Each row has a name. Each question is about the rows just above it.

zaso: [ 15  15  19  -1   4 -15  20  11   1   7   1  22   6 -13 -10  11 -33  -9
  19  12 -10 -14 -22   1  -7  25  -8  12  -5   8   1  -1   1  19  -8 -10
  -8  -4   0  23  25 -36  -7  10  12 -14 -18   0  -6  -5  -3 -25  -8   2
  -8  -9  -4 -29   2  -2  14   3   6]
kono: [ 18   2  19 -10  14 -28  14   6  -3 -11  -2   0   4   3   6  -1 -12  10
  15  -1 -25 -47  -4  12  23  16   8   7   0 -26 -19  -8 -23  15   8  -7
   6  -5  -8   0  20   8  -3  10  -2 -37  16  -8  13  -1   7 -35   2 -14
   5   3  -5 -13  25   1 -21  13  10]
zamin: [-23   9 -22  -1  29  85 -18  22  22  12  28  43  20 -48   0 -19 -52  -3
   0  13  -8  75 -80 -31 -24   4 -25 -23 -15  37  42  -4 -35  13 -20  -7
 -30  16 -16  52   6 -59  34 -23  11  -3 -32 -21 -49  29 -23  -4   2  33
   7   3  37 -72  32  14  32 -29  11]
vunum: [-11  14  -2  -2  30  21  -8  23   0  -4   9  13  28 -14  15 -18 -29   9
   7   1 -33   0 -38 -16   9  14   2  -9  -1 -11   9 -16 -31  20  -6  -1
 -18  11 -21  29  18 -25   3  11  -3 -34  -8 -25 -11  22  -6 -35   4  -1
  -5  10  31 -38  38   5  -3 -18  -4]
Sifo: [ -2  18   8 -11  33  27   6  24   8  16   6  52  20 -40  -8   2 -59 -10
  27   8 -19   1 -75 -22  -8  40 -20 -12 -10  20  18  -8 -30  30 -11 -12
 -21   4 -16  60  44 -65   0  15  16 -35 -19 -33 -30  10  -8 -47   4  18
 -13   5  14 -75  56  13  19  -3  -6]
rigi: [-36  27  -3   3  23  25 -24  12  -5   2   4  -3  15 -17   2 -11 -16 -29
 -10 -17  -8 -16 -31 -11  26  20  -5 -31  15  -8  -8 -21 -21  -5  -5  -7
  -1  -4 -19  10  24 -29  -3  14   3 -31  -6 -43  -9  16  -9 -39  -4   3
   4  25  20 -47   0   3   7  -1  -1]
Is [16  8 -7  6] printed in one of the named rows, side by side and in this order? : no
Among the named rows, does one hold [-19   0 -48  20] next to each other, in this order? : no
Among the named rows, does one hold [  4  25  20 -47   0] next to each other, in this order? : yes
Among the named rows, does one hold [ 2 -2 14] next to each other, in this order? : yes
Does one of the named rows hold [  2  -8 -40  20] side by side, in this order? : no

zeme: [ 64  54 -82  72 -62 -61  51  53  48  21  39  28 -49 -43  47]
moni: [ 62 -27 -88 -17  33   0  75 -11 -14 -26  75 -19  39  24 -31]
mem: [ 62 -27 -88 -17  33   0  75 -11 -14 -26  75 -19  33  47   7]
rute: [-63  16  83  51 -52 -20 -67  22  14  29 -66  22 -72 -55 -13]
dupib: [-63 -22  81 -22  17  32 -67  -7  -6   2 -72  -3 -11 -22 -17]
Mevep: [ 30 -21 -56 -71  51  64  33 -48 -45 -21  32 -20  82  54 -33]
Zokav: [ 56   7 -72   3   1 -14  67  11   7 -10  59  -7  19  31  19]
menek: [ -5  49   6  88 -52 -47 -17  47  25   0  -2  12 -68 -49  26]
Sipak: [ 52  49 -67  63 -53 -61  53  44  46  34  58  22 -54 -46  40]
Nuf: [ 52  49 -67  63 -53 -61  53  44  46  34  58  22 -54 -46  32]
Among the named rows, does one hold [-19  75] next to each other, in this order? : no
Is [44 46 34] printed in one of the named rows, side by side and in this order? : yes
Is [19 31] printed in one of the named rows, side by side and in this order? : yes
Does one of the named rows hold [ 63 -53] side by side, in this order? : yes
Is [-67  22] printed in one of the named rows, side by side and in this order? : yes
Is [-67  63 -53 -60] printed in one of the named rows, side by side and in this order? : no
Among the named rows, does one hold [-21  32 -21  82  54] next to each other, in this order? : no

